Below is a small trained network, with its code and all its weights. Each question gives an input and a class and asks what happens when units are switched off, that is, made to give their printed mean instead of their output.

import numpy as np


def w(rows, s, z=0):
    codes = np.array(rows[::2]) - 128.0
    scale = np.full(codes.shape[1], s)
    scale[-1] = z or s
    return codes * scale


def f(y):
    return y / 2 * (1 + np.tanh(0.7978845608 * (y + 0.044715 * y**3)))


def log_softmax(a):
    a = a - a.max(-1, keepdims=True)
    return a - np.log(np.exp(a).sum(-1, keepdims=True))


def net(x, mask):
    res = np.array(x, float).reshape(1, 8) / 4 @ E
    y = f(res @ A[0][:, :-1].T + A[0][:, -1])
    res = res + np.where(mask, y, B[0][:, -1]) @ B[0][:, :-1]
    return log_softmax(res[-1] @ U[:, :-1].T + U[:, -1])


A, B = {}, {}
E = w([
[135,137,140,143,123,114,123],'x0',
[165,176,112,36,169,53,139],'x1',
[138,108,114,118,111,113,102],'x2',
[117,117,135,118,124,123,114],'x3',
[137,124,101,124,130,140,145],'x4',
[112,107,98,201,250,102,97],'x5',
[120,122,139,121,126,122,112],'x6',
[52,223,30,141,106,136,88],'x7',
],0.011)
A[0] = w([
[167,140,124,63,155,81,140,165],'n0',
[84,150,82,75,103,169,138,161],'n1',
[97,185,90,101,100,105,104,189],'n2',
[135,82,120,116,152,55,75,176],'n3',
[117,207,103,53,207,98,87,164],'n4',
[126,110,201,135,77,116,166,217],'n5',
[90,170,111,99,70,150,166,189],'n6',
[162,109,159,60,168,90,135,146],'n7',
[138,170,159,75,107,119,145,163],'n8',
[150,107,145,158,195,83,137,209],'n9',
[128,166,146,121,12,178,143,252],'n10',
[159,136,148,88,91,150,130,255],'n11',
[74,119,85,148,156,118,115,137],'n12',
[81,223,85,142,117,124,94,204],'n13',
[83,111,99,190,109,180,90,212],'n14',
],0.012,0.0055)
B[0] = w([
[65,205,99,129,112,51,244,193],'n0',
[144,126,185,167,167,79,84,188],'n1',
[196,217,175,104,167,71,61,204],'n2',
[111,127,71,153,182,137,200,174],'n3',
[108,207,132,39,181,112,141,215],'n4',
[226,85,127,75,84,156,165,200],'n5',
[177,133,179,143,87,41,69,203],'n6',
[78,120,59,167,59,112,200,192],'n7',
[215,180,118,141,47,23,168,182],'n8',
[8,98,84,207,208,212,188,199],'n9',
[254,97,208,118,102,83,113,250],'n10',
[195,75,177,138,91,91,182,200],'n11',
[89,178,94,182,90,223,86,173],'n12',
[93,205,110,92,124,70,29,229],'n13',
[101,93,126,133,51,214,19,206],'n14',
],0.0078,0.015)
U = w([
[202,25,183,34,77,145,189,242],'0',
[122,2,115,164,169,192,139,252],'1',
[168,133,195,165,52,60,61,62],'2',
[80,199,24,125,47,168,70,61],'3',
[181,153,116,80,49,48,254,80],'4',
[43,141,103,112,150,86,240,125],'5',
[171,161,186,4,163,3,134,86],'6',
[114,245,68,28,197,135,126,32],'7',
],0.0071,0.0026)

Each question gives the input, the list of numbers given to net, and the class t.
The units are the neurons (one row each of A and B). Each row of codes is followed by its name. A weight is (code - 128) times the scale printed after its matrix; where a second scale follows, it is the last column's (A, B and U).
mask holds one flag per neuron, in row order. A switched-off neuron (its flag False) gives its mean, the last column of its row in B, instead of its output. The means were averaged over made-up inputs and are rounded, as every weight is.
A unit's drop is (log p(t) with every unit on - log p(t) with that unit switched off) / (log p(t) with every unit on - log p(t) with every unit switched off).
The circuit of an input: a set's keep is (log p(t) with only the set's units on - log p(t) with every unit switched off) / (log p(t) with every unit on - log p(t) with every unit switched off). Starting from the 12 units with the biggest drops (on a tie, the unit counted first), units are removed one at a time, each time the one whose removal leaves the highest keep (on an exact tie, the one counted first), for as long as the keep stays at least 0.8.
units of the circuit, in order: the units of the circuit, biggest drop first
unit that matters most: the unit with the biggest drop
k most important neurons: the k neurons with the biggest drops, biggest first
drop of u: that unit's drop, to one decimal
input [4,-1,-1,-4,-5,-8,2,0], class 0: units of the circuit, in order => n5; n10
input [5,-1,-7,-5,6,-2,1,1], class 2: unit that matters most => n4
input [5,-8,-6,2,5,-2,-3,0], class 0: units of the circuit, in order => n13; n2; n5
input [5,-1,0,0,5,-6,5,3], class 2: units of the circuit, in order => n4; n6
input [1,-1,1,4,-1,4,6,5], class 3: 2 most important neurons => n14; n12
input [4,-4,1,7,6,0,1,8], class 2: units of the circuit, in order => n1; n6
input [7,1,1,3,-6,6,6,4], class 7: 2 most important neurons => n4; n7
input [-7,0,6,3,-1,-7,5,7], class 2: 2 most important neurons => n6; n0
input [-3,1,-5,-6,-1,4,-8,-2], class 5: 2 most important neurons => n14; n10
input [4,0,-7,6,-2,-8,-1,0], class 0: 3 most important neurons => n5; n13; n10
input [8,-1,-2,5,0,1,4,6], class 3: drop of n13 => 0.2
input [0,-1,-4,-8,3,7,-1,0], class 1: drop of n0 => 0.1
input [-5,7,-8,-8,-1,7,-5,2], class 7: drop of n4 => 0.2
input [-7,0,2,5,3,-5,2,6], class 2: units of the circuit, in order => n6
